Each row, then the band of its hidden value
-270 -159 105 15 99 152 -4 117 -191 -245 64 51 74 -12 137 -363 24 -225 -18 57 75 -189 37 -189 -250 242 -48 -69 -153 110 161 -89 13 119 83 345 -20 -21 165 278 153 -125
Kub
68 -64 469 -289 21 326 434 281 59 80 -21 -148 23 -592 -373 -91 399 299 82 -257 53 -50 252 -148 -300 -353 310 191 -16 14 -258 -194 -360 -53 -59 176 -194 192 -284 -462 -78 362
dava
-75 -113 119 -228 26 268 134 130 -158 -65 -33 -24 10 -40 -78 -192 183 -185 35 -88 77 -177 -13 20 -203 -17 -35 138 107 156 10 -32 6 4 121 251 28 41 80 26 118 2
Vurek
-122 19 -22 -10 96 171 190 -70 -46 70 -279 -57 -13 -188 -104 82 95 -123 62 20 180 -142 -53 122 -2 -3 211 170 159 144 -199 -174 -55 -91 126 210 10 46 8 -198 212 59
vuge
10 -106 -133 127 -325 21 113 -150 256 133 -38 122 -102 -31 211 73 62 -79 162 -22 -12 109 74 230 126 -210 250 33 319 -10 -124 369 50 32 -131 -68 122 -80 -71 -179 54 -23
fizu
-131 -27 197 -88 -65 209 322 50 -29 105 -94 -126 2 -195 -102 -16 326 -57 180 12 47 -68 -6 5 -169 -73 323 114 -134 12 -155 -27 -3 5 -88 219 -104 63 90 -204 96 75
rukas
-35 -12 88 -14 -98 72 130 -81 -181 -27 -292 -9 -172 -36 47 30 327 -127 210 -179 274 -52 -39 -62 -179 13 127 323 198 112 -62 285 5 -81 284 -1 -175 102 137 54 163 -98
fup
-362 70 64 134 59 -212 -33 211 115 -136 -354 -102 -43 -48 -49 73 109 -154 124 -59 175 -104 -359 -88 -5 234 109 125 -519 -52 -172 -296 106 71 -124 198 -127 -24 336 -75 194 -285
Kub
-208 -189 73 43 -98 -449 9 -30 321 -104 -43 -86 -153 12 -32 60 -20 208 115 -32 -222 353 -165 -54 102 409 314 65 -520 -153 -61 32 88 10 -48 68 -138 -59 -174 -20 38 25
rukas
-131 -240 -54 -80 -67 -323 -155 -29 127 152 17 -207 -33 201 -19 35 -48 -78 201 -62 -434 167 -58 101 -27 181 142 69 119 68 -177 67 143 -31 22 -25 192 76 -40 -19 -133 -142
dava
-17 -43 52 -180 -18 142 186 138 -201 65 -217 -15 -91 -104 -100 -24 221 -99 85 -182 204 -167 49 -26 -149 -93 55 210 290 198 -123 11 -54 -87 274 114 -159 119 25 -36 88 -99
dava
-106 -49 -19 106 -52 215 273 -181 -179 -14 -288 62 -129 43 105 -135 155 -88 39 97 203 -188 152 -15 -136 67 144 175 63 43 9 188 -126 -55 242 197 -199 -150 21 156 231 -95
fup
-166 -200 -39 52 -123 -356 -94 -110 94 146 52 -152 -111 88 139 147 -34 -79 232 -33 -290 202 -36 -15 16 174 350 -20 121 43 -157 140 142 23 82 -51 61 176 -68 -106 -91 -59
nuko
-182 -247 13 79 -103 -237 -136 11 247 35 111 -63 49 87 102 -160 -26 -30 171 -49 -356 148 55 40 -77 151 126 -50 19 -1 -108 105 49 53 -176 19 208 -15 25 51 -103 -161
fizu
-52 -100 46 -114 88 395 200 40 -159 74 -67 -71 96 -81 -53 -217 53 -200 -14 32 -31 -296 153 109 -166 -185 5 33 300 166 -94 -201 -137 1 31 276 169 -6 40 -99 77 31
nuko
-157 -47 53 -44 9 -69 144 35 -251 -210 -153 126 -83 -161 48 -54 186 -25 145 -64 339 154 -162 -127 -65 447 135 114 -150 167 116 119 208 -88 302 189 -367 136 111 338 279 -81
dava
-70 -42 15 -120 166 70 9 207 -122 -279 -311 11 34 -45 -149 -215 -37 -87 -65 -131 149 -102 -199 41 -22 184 -307 181 -138 132 36 -322 18 -53 90 229 -14 -101 154 216 215 -171
rukas
-164 -255 24 -37 -53 -458 -116 49 114 83 43 -164 -61 71 -17 7 -48 102 191 -95 -380 266 13 -89 -49 310 223 8 -61 35 -143 41 88 -35 78 -22 -43 126 -135 60 -157 -141
rukas
142 -17 -137 124 -79 -53 98 288 208 -88 -239 106 106 -307 0 -67 -342 239 -37 -23 -132 196 6 215 316 -190 -186 -148 -129 -80 -120 -340 -16 21 -421 0 -26 -199 -153 -38 -23 -139
rukas
-189 9 224 4 -28 -14 162 38 -56 -121 -159 -87 -58 -209 -18 48 296 -45 232 -53 174 100 -222 -118 -129 201 279 157 -371 -16 -49 19 135 16 -15 158 -216 129 176 -35 179 34
nuko
-221 -56 29 -47 -19 31 -8 207 -230 86 -28 -16 18 -35 114 -53 207 -334 205 -138 152 -204 -30 -100 -208 15 102 -11 308 255 -113 -1 129 43 148 130 -40 270 323 32 46 -285
sivi
283 -76 -225 6 -387 331 60 111 125 -172 -31 403 -141 -36 352 -100 -145 -206 -108 -193 249 -84 47 290 260 -573 -314 -28 569 48 144 310 19 163 -101 -86 181 -202 -87 -88 132 -51
sivi
-115 -90 209 -107 47 85 87 117 -147 -158 -58 3 -34 -182 -23 -144 232 -65 107 -190 192 -39 -30 -159 -222 127 73 142 20 141 11 3 -20 -11 189 163 -125 168 86 67 126 11
vuge
-217 -151 -139 143 -17 -414 -190 5 226 186 -72 -158 -24 37 67 150 -183 -87 152 -58 -292 79 -30 45 106 94 251 -63 191 72 -309 -153 39 14 -31 -42 183 116 -32 -210 -113 -198
Kub
-129 -91 -54 47 -180 -130 61 143 467 50 -152 -40 -34 97 -68 -2 -44 79 61 36 -283 58 -114 255 144 -40 67 52 -384 -218 -197 -48 19 70 -414 102 85 -298 -55 -181 0 -147
fup
179 -85 -227 77 -229 264 181 190 167 152 -92 224 35 -126 149 -146 -213 21 -79 -29 -68 -153 332 294 175 -554 -137 -152 518 36 -148 -8 -190 55 -243 3 116 -212 -199 -157 -61 -160
Vagad
-225 -25 178 -4 78 -84 -59 225 -186 -137 -72 -91 10 -201 60 -12 144 -201 184 -169 161 -44 -183 -241 -176 144 104 16 -86 142 -57 -180 124 80 80 127 -109 293 267 -5 72 -130
Vagad
-50 -101 -141 56 -180 -96 -64 157 191 264 -38 -67 64 -37 61 79 -74 -78 196 10 -295 28 95 169 27 -241 110 -57 231 21 -287 51 75 41 -261 -56 141 4 -56 -187 -179 -239
Kub
211 -233 7 -93 -207 200 -25 145 -60 -277 183 129 -80 -78 253 -215 -274 -68 -141 -59 -118 38 150 -69 29 -331 -244 -116 118 -32 258 113 -16 224 -30 19 73 -114 -321 15 -67 120
rukas
-164 58 -133 110 58 -35 60 61 -153 -143 -441 56 -54 -20 21 11 -31 -108 50 73 247 -67 -192 28 50 256 -55 150 -226 60 -24 -105 120 -61 121 187 -239 -119 147 235 268 -284
fup
-249 -200 -156 -15 99 -445 -192 -5 253 170 -60 -159 21 46 -137 126 -183 42 128 7 -366 185 -69 128 88 367 234 39 57 116 -292 -159 82 -119 70 70 138 80 -192 -69 -68 -122
Vagad
108 -119 -177 -11 -153 -183 -31 14 49 34 -132 79 -117 -55 103 109 -142 9 95 -171 -36 196 -15 149 194 -53 14 47 402 125 -97 119 89 -59 119 -132 16 71 -161 -24 -6 -92
Vurek
-260 -263 -87 40 61 -257 61 -384 332 565 4 -317 196 70 -240 32 110 165 387 225 -706 289 225 373 -123 385 595 113 254 106 -494 128 -6 -306 -114 75 310 45 -173 -67 -148 -10
Vagad
-153 87 100 158 54 85 259 15 36 102 -291 -69 116 -444 -101 66 208 74 235 44 150 49 0 39 -60 20 356 84 -102 43 -290 -174 -37 -95 -179 147 -136 89 102 -166 136 -6
Kub
-13 -165 -113 24 -199 -66 -115 208 73 -187 139 202 -72 6 323 -96 -225 -183 -28 -137 3 41 -72 32 169 -101 -130 -209 176 57 122 38 147 206 -68 21 98 14 -1 14 27 -120
vuge
18 -291 -71 -88 -311 44 46 44 -7 34 240 151 -193 227 332 -182 -39 -211 -18 -156 -99 -103 207 9 -12 -214 24 -134 508 99 104 324 -12 164 169 14 98 14 -89 -10 -55 -86
Vurek
99 -53 -168 177 -205 94 39 -51 61 22 -16 88 16 -182 307 84 -223 -139 98 58 -68 123 8 209 232 -298 76 -176 304 19 -50 42 124 119 -236 -59 179 6 -57 -182 20 27
vuge
-10 -296 27 -101 -204 71 158 -62 144 327 162 -108 122 116 -41 -251 144 116 250 112 -582 150 357 226 -232 -32 191 19 183 -5 -162 361 -16 -80 -218 51 143 -107 -162 109 -217 -83
dava
401 14 -381 59 -346 374 82 325 -42 -187 -156 580 -51 -221 393 -137 -319 -142 -172 -217 421 -108 131 312 378 -671 -537 -164 770 168 146 150 23 114 -95 -117 25 -184 -87 75 134 -243
sivi
-239 -48 -55 21 40 61 125 19 -189 10 -178 -21 -83 50 83 -27 33 -259 20 58 156 -241 -51 -41 -49 124 146 17 39 132 -49 -130 31 31 217 267 -99 28 139 10 192 -148
nuko
-144 -71 -127 86 -324 -211 -11 242 350 68 -60 103 -183 72 175 136 -28 -109 65 -113 2 -42 -95 68 185 -198 142 -62 -51 -102 -158 102 82 179 -192 -5 -42 -92 -5 -268 -9 -252
Kub
-16 -167 -46 -79 -243 -290 -61 101 130 31 -67 16 -242 110 75 111 35 5 129 -225 -74 128 -33 -21 35 -2 98 136 129 10 -86 285 73 15 162 -111 -114 49 -155 -50 -64 -153
nuko
-319 -220 -1 185 -70 -357 -12 -202 176 418 94 -368 33 138 106 113 -16 -77 332 171 -622 131 102 37 -74 161 594 -152 30 -32 -361 -25 62 35 -174 26 198 155 27 -245 -218 -97
nuko
-211 -62 4 18 51 -14 8 202 -177 -166 -217 56 -28 105 79 -235 58 -195 30 -110 163 -201 -97 -78 -117 214 -157 47 -58 126 33 -124 39 29 131 210 -115 -25 312 285 169 -360
fup
-157 -211 -31 33 -85 -282 -151 7 44 85 146 -114 13 25 160 38 -93 -102 225 2 -334 212 -28 -13 -21 172 220 -119 87 71 -94 77 202 60 -35 -7 105 183 -26 0 -121 -93
fup
-334 45 -134 160 52 -196 -6 21 -26 -86 -396 44 -95 29 50 80 61 -224 97 -16 327 -107 -275 -7 65 346 125 139 -141 114 -113 -116 141 -39 166 188 -149 -19 295 108 307 -331
fizu
96 8 223 -169 106 474 328 236 22 152 -226 -217 159 -413 -348 -110 126 96 6 -38 -111 -252 218 109 -191 -512 34 159 68 4 -326 -416 -336 -37 -256 209 85 -41 -163 -438 -73 169
Vurek
-76 -106 -106 121 -176 -252 -44 -51 256 42 -93 64 -52 -48 114 80 11 10 210 -111 -62 249 -82 163 134 102 182 48 148 37 -152 192 128 -37 -92 -85 71 23 10 -27 43 -130
Kub
147 -173 -198 -50 -168 6 49 -84 37 165 -87 76 -55 51 91 -32 -73 -39 98 -136 -138 83 152 286 103 -160 -16 66 670 180 -126 211 -2 -106 106 -104 176 5 -128 7 -30 -100
Vurek
-268 -36 218 35 -52 8 95 105 -20 -364 -157 -7 -100 -8 34 -135 202 -37 88 97 146 33 -250 -212 -182 352 68 169 -875 -197 177 99 144 126 -71 294 -328 -178 127 228 242 -66
fup
-46 13 287 -139 34 65 230 322 -10 -134 -181 -23 59 -436 -238 -84 283 212 163 -178 158 131 -87 -92 -157 79 87 166 -354 13 -107 -145 -1 -68 -116 165 -303 106 19 -2 82 25
Vurek
-336 -31 112 53 32 -151 112 148 -92 -221 -151 15 -111 -81 49 -30 105 -53 66 33 223 0 -216 -237 -61 418 210 18 -571 -22 58 -115 131 73 115 302 -375 27 130 142 234 -120
nuko
-16 -97 -101 67 -184 -274 -21 100 125 18 -109 28 -128 -30 144 118 -112 0 119 -145 -72 170 -87 56 186 -22 99 -39 97 10 -115 29 111 43 -33 -88 -45 57 -44 -90 -24 -152
Vurek
80 -47 -25 7 74 281 90 -124 -317 -47 -199 102 104 -281 48 -161 119 -95 155 -70 235 13 159 64 -175 18 -40 181 566 315 -15 155 -16 -183 250 45 12 128 41 254 159 -33
Kub

New part:
-46 151 65 -89 -14 38 25 -45 13 -88 61 34 -28 -92 116 40 -52 -94 107 -85 -41 -55 19 49 81 79 46 129 -151 -142 51 -167 72 -19 11 -10 -9 32 62 -61 -44 23
T
-217 28 153 82 -195 -41 -151 -42 -70 -7 513 62 -103 5 -53 54 43 74 108 -115 122 -34 -24 91 -47 151 -219 -42 -125 -42 -31 -152 -83 -75 109 6 27 -2 237 79 -78 315
S
174 8 23 134 20 -85 -114 -141 41 -108 -132 -90 39 -117 140 52 -292 171 173 -63 -11 -44 23 203 50 -132 -113 126 20 -184 182 -115 -15 -61 -131 65 -59 -48 -22 -109 49 62
S
-158 127 -152 -199 89 49 -69 -73 59 -2 254 186 -92 -37 14 186 212 -107 78 -138 45 57 123 38 37 150 -193 -188 -115 -24 -160 14 59 -134 59 -227 -85 -5 114 15 -277 361
A
166 -24 142 48 -52 -139 4 -94 -39 -23 -24 -114 -54 -90 -6 51 -209 192 36 -34 53 95 -83 6 -26 -104 20 -14 -67 -30 165 -95 -27 152 52 22 12 -126 -82 85 141 15
D
121 -27 18 180 -122 4 45 212 -34 125 -30 8 -122 107 -190 68 -54 14 84 153 -46 76 -145 64 -183 -74 -44 -24 15 192 -34 174 9 35 -9 43 -126 99 -88 24 131 -86
W
-192 99 -69 -159 41 42 -114 3 102 -90 218 239 -140 14 -7 231 128 -45 -11 -191 83 73 78 27 43 100 -199 -148 -68 29 -149 -29 69 -82 88 -206 13 12 50 11 -263 393
J
-86 318 -173 -151 214 167 -10 -101 69 69 -2 374 -202 43 180 164 95 -277 -123 -158 -13 -122 105 133 179 261 -31 134 -144 -52 -76 27 326 -149 -44 -188 -57 161 -63 -77 -335 249
N
129 -84 194 115 -67 -87 -110 10 36 -227 -226 -174 71 -130 -34 -2 -422 196 111 -96 82 190 -29 143 38 -202 -119 167 155 -72 146 -62 -51 91 -100 132 98 -28 -91 -79 111 -56
T
-119 71 71 -108 -62 -78 -138 -46 1 -182 245 94 -126 -5 13 128 56 68 30 -110 -11 32 -43 -82 -49 -94 72 -198 -319 35 17 -147 -129 -3 363 -51 33 -72 76 41 -4 52
W
44 160 -30 -102 84 -22 20 -104 -80 63 95 250 -258 75 -10 108 45 -73 -191 -68 -24 56 -77 -87 7 50 248 -129 -393 139 82 26 73 59 354 -36 6 24 -124 111 -11 -120
D
6 -38 36 20 -247 103 175 382 171 132 -45 51 65 0 -282 -19 -79 -62 104 131 88 112 -67 -41 -173 166 -45 43 87 76 -104 122 84 16 -285 28 -35 242 -73 1 140 -159
F
88 179 -57 -176 21 -13 -42 -145 64 34 148 -2 9 -156 162 48 -61 -100 -11 -142 -38 87 72 19 140 146 59 -66 -342 -111 90 -93 38 -17 91 -28 66 5 60 44 -85 -176
S
-38 66 44 -217 43 -34 176 -176 2 -41 60 211 -83 -69 -20 -11 3 25 14 -50 70 -67 -23 -172 -14 102 310 -15 -343 -136 185 -205 -6 53 170 16 -37 -14 -65 22 128 -58
A
-179 124 -104 -167 29 45 -147 -14 148 -20 155 217 -75 -12 -11 157 144 -38 -30 -111 134 34 100 16 -21 132 -205 -157 -89 26 -177 58 69 -104 9 -244 -13 51 40 31 -237 352
S
-48 46 129 -250 -6 -14 174 -89 63 -60 -55 151 -59 -71 -65 -65 -53 27 -34 -9 123 -15 -57 -198 -41 65 289 64 -268 -88 151 -162 -14 154 120 23 36 16 -125 17 173 -116
W
-201 99 2 -159 -16 47 -127 87 154 -114 130 205 -121 13 -29 216 79 -22 -66 -169 126 92 48 -4 12 78 -202 -106 -9 69 -179 -12 95 -14 39 -229 73 32 -2 28 -230 382
T
-91 119 -115 -284 233 68 -8 -299 136 -92 -35 322 -87 -73 184 89 18 -63 -9 -180 111 -135 147 73 170 151 -30 154 -175 -224 136 -186 78 -58 -38 -73 8 36 -32 -136 -199 290
J
189 -58 78 -19 38 -125 51 -156 -51 -6 58 -102 -108 -67 -9 66 -186 148 109 -80 -16 153 -71 42 52 -125 -11 -31 -96 -64 184 -108 -106 124 133 89 -30 -160 -63 15 110 -30
W
-180 106 -85 -157 69 11 -111 -57 61 -70 312 224 -144 -9 -23 228 109 -27 15 -254 78 130 95 29 86 124 -198 -220 -89 -12 -151 -31 60 -136 137 -200 -14 -34 72 30 -279 381
D
13 -54 -92 -97 23 12 -30 -64 122 2 12 175 -31 -6 -61 27 -26 42 84 -1 86 5 29 48 -49 22 -66 -4 -140 -38 101 -12 -107 -46 -16 64 -30 87 -23 -85 20 5
F
-168 59 -141 -233 38 90 -135 33 186 -8 39 210 -39 -2 -67 106 189 -91 -7 -14 149 67 104 18 -75 93 -230 -109 -67 88 -175 140 0 -50 -32 -199 -1 113 26 -17 -212 264
W
97 -11 152 232 -167 -66 49 216 -96 62 79 -75 -124 57 -258 68 -202 100 53 3 -3 236 -166 22 -112 -64 -23 -98 76 156 -72 138 54 38 64 36 -75 10 -108 105 146 -90
S
-75 72 75 9 -44 30 -39 0 -5 -126 67 113 -53 -20 4 28 -105 -33 89 -87 5 -20 -8 78 30 34 22 116 -120 -69 65 -112 10 -63 54 78 11 92 37 -82 -8 -11
T
67 27 -17 -60 -6 76 104 112 -9 85 -192 12 19 -38 -215 -87 -60 -135 42 122 52 208 -19 5 -96 48 52 48 -24 114 -44 255 50 59 -64 36 -59 169 -110 3 73 -260
J
162 -37 101 84 -18 -63 -65 -48 27 -144 -202 -170 71 -139 51 10 -314 128 171 -38 12 88 -1 166 39 -159 -110 167 92 -118 152 -71 -32 52 -136 94 6 -33 -42 -96 81 -27
T
-97 59 133 44 -140 35 -90 95 34 -149 -92 90 37 -44 -51 -33 -130 -1 13 9 105 -29 -17 33 -86 29 42 151 -73 10 42 -35 41 2 -48 44 78 168 -2 -28 51 -44
C
3 9 82 0 -211 79 251 336 91 108 110 -20 16 -36 -243 32 -103 -88 173 4 6 183 -68 -39 -48 184 -32 10 99 -12 -125 21 121 0 -199 16 -65 130 -28 10 92 -117
F
-130 19 111 -83 -90 -106 -168 -34 -58 -210 231 55 -65 -46 -119 66 -7 100 -3 -128 75 196 -28 -108 -76 -89 79 -261 -285 94 3 -51 -153 16 390 -17 87 -56 67 107 22 -40
A
-131 37 216 119 -174 -4 -147 132 44 -256 -34 167 -42 9 -61 53 -244 98 -68 -127 127 0 -59 32 -34 -14 42 137 -43 29 72 -130 57 -1 37 73 167 142 -51 -23 43 27
C
11 -27 -49 42 -183 95 178 287 111 141 61 106 36 7 -228 32 -20 -78 165 97 23 62 -31 4 -136 188 -42 -7 20 28 -67 78 72 -72 -230 37 -106 215 -8 -17 88 -103
J
-54 107 51 -38 -39 27 -41 -28 21 -115 8 93 0 -76 61 26 -78 -45 58 -65 23 -47 26 49 23 66 48 105 -152 -85 75 -116 51 -36 2 15 27 86 39 -46 -23 0
C
-90 115 155 26 -129 28 -35 70 -9 -125 -27 21 32 -83 -10 -25 -116 -36 56 -24 59 -21 -13 25 -36 63 57 141 -69 -47 14 -74 89 -3 -42 3 39 108 32 -7 27 -15
A
-83 85 125 58 -130 15 -104 60 42 -123 -49 100 15 -40 -26 -23 -146 27 -1 -22 102 -49 -19 35 -66 41 43 122 -95 -19 43 -50 54 -33 -34 28 62 143 -9 -19 45 -23
N
54 142 18 -32 -36 77 139 125 -10 84 -143 5 -23 -43 -54 7 -8 -156 45 105 -29 35 -38 -5 -68 87 92 86 -45 49 -55 109 177 58 -100 -75 -93 117 -75 25 34 -97
C
-33 47 64 149 -94 54 -227 110 -55 21 78 101 -139 93 -97 66 -92 -77 -120 -49 86 158 -43 202 -19 48 -217 86 -16 235 -43 178 45 22 53 59 139 184 6 43 -136 25
J
-2 37 -125 -18 79 -34 -31 -187 30 -15 246 250 -137 9 85 172 6 66 121 -154 -17 -110 46 95 64 73 -49 -79 -213 -152 133 -188 -24 -178 85 10 -108 -21 58 -69 -83 216
D
-54 89 130 -233 -6 -19 202 -101 25 -62 -13 140 -66 -86 -16 -27 -21 9 -11 -22 81 -59 -52 -201 -26 90 316 52 -281 -117 145 -210 37 140 123 -19 4 -14 -92 39 150 -55
J
-60 68 53 -11 -16 28 -32 -30 3 -108 90 121 -76 -10 16 31 -100 -33 105 -101 -11 -21 -8 87 52 25 12 111 -134 -89 77 -123 -11 -77 72 92 -7 74 35 -105 -14 -15
F
-122 38 39 -42 -58 -104 -199 -82 -32 -201 259 160 -115 5 -24 133 36 120 3 -129 31 40 -23 -66 -74 -90 77 -251 -340 59 53 -121 -144 -58 386 -26 40 -49 80 63 -7 60
A
-50 97 74 -66 -79 51 -50 30 73 -103 -122 55 61 -93 32 -37 -83 -60 22 22 73 -42 22 24 -41 58 52 157 -127 -39 57 -47 48 29 -75 7 66 143 6 -38 19 -69
J
-11 143 30 123 -56 46 -175 27 -79 108 166 33 -134 44 -8 59 -41 -117 -58 -53 26 97 -18 206 24 113 -207 57 -58 130 -81 153 99 -33 32 -16 39 120 57 60 -166 67
S
193 -22 16 29 22 -28 -49 -83 59 -59 -255 -174 95 -142 86 -34 -229 67 209 58 -8 17 23 182 5 -142 -123 195 53 -132 150 -15 -55 36 -195 83 -57 -1 -28 -133 79 -60
F
171 -55 -130 5 187 -59 99 -133 -28 72 -143 118 -164 40 -97 129 -34 117 106 39 9 57 -30 57 -65 -127 -38 -84 23 18 73 107 5 5 13 -50 -235 -78 -182 -32 47 175
A
-113 87 98 -101 -121 -80 -162 -19 14 -127 116 6 -6 -72 -51 9 44 76 -15 3 90 61 -26 -124 -152 -57 86 -198 -290 74 -36 -7 -101 37 250 -103 42 -20 54 117 55 -28
S
-23 -10 -5 -41 -30 -20 -19 -42 54 -52 86 133 -23 -47 -54 64 -63 64 73 -75 87 34 23 21 -21 57 -31 -36 -112 -58 76 -78 -25 -43 5 16 -5 39 8 -12 4 75
A
168 -20 107 107 -76 -65 -114 -17 67 -111 -318 -200 159 -175 34 -60 -318 149 124 54 88 47 10 139 -55 -138 -96 176 98 -89 131 11 -4 61 -238 48 19 23 -62 -52 125 -64
N
47 106 67 -157 -85 4 -112 31 164 -80 -18 51 -2 -96 86 58 -161 -36 -154 -133 63 127 6 -21 81 64 47 27 -249 24 99 -89 32 114 64 8 243 86 -51 38 -31 -197
F
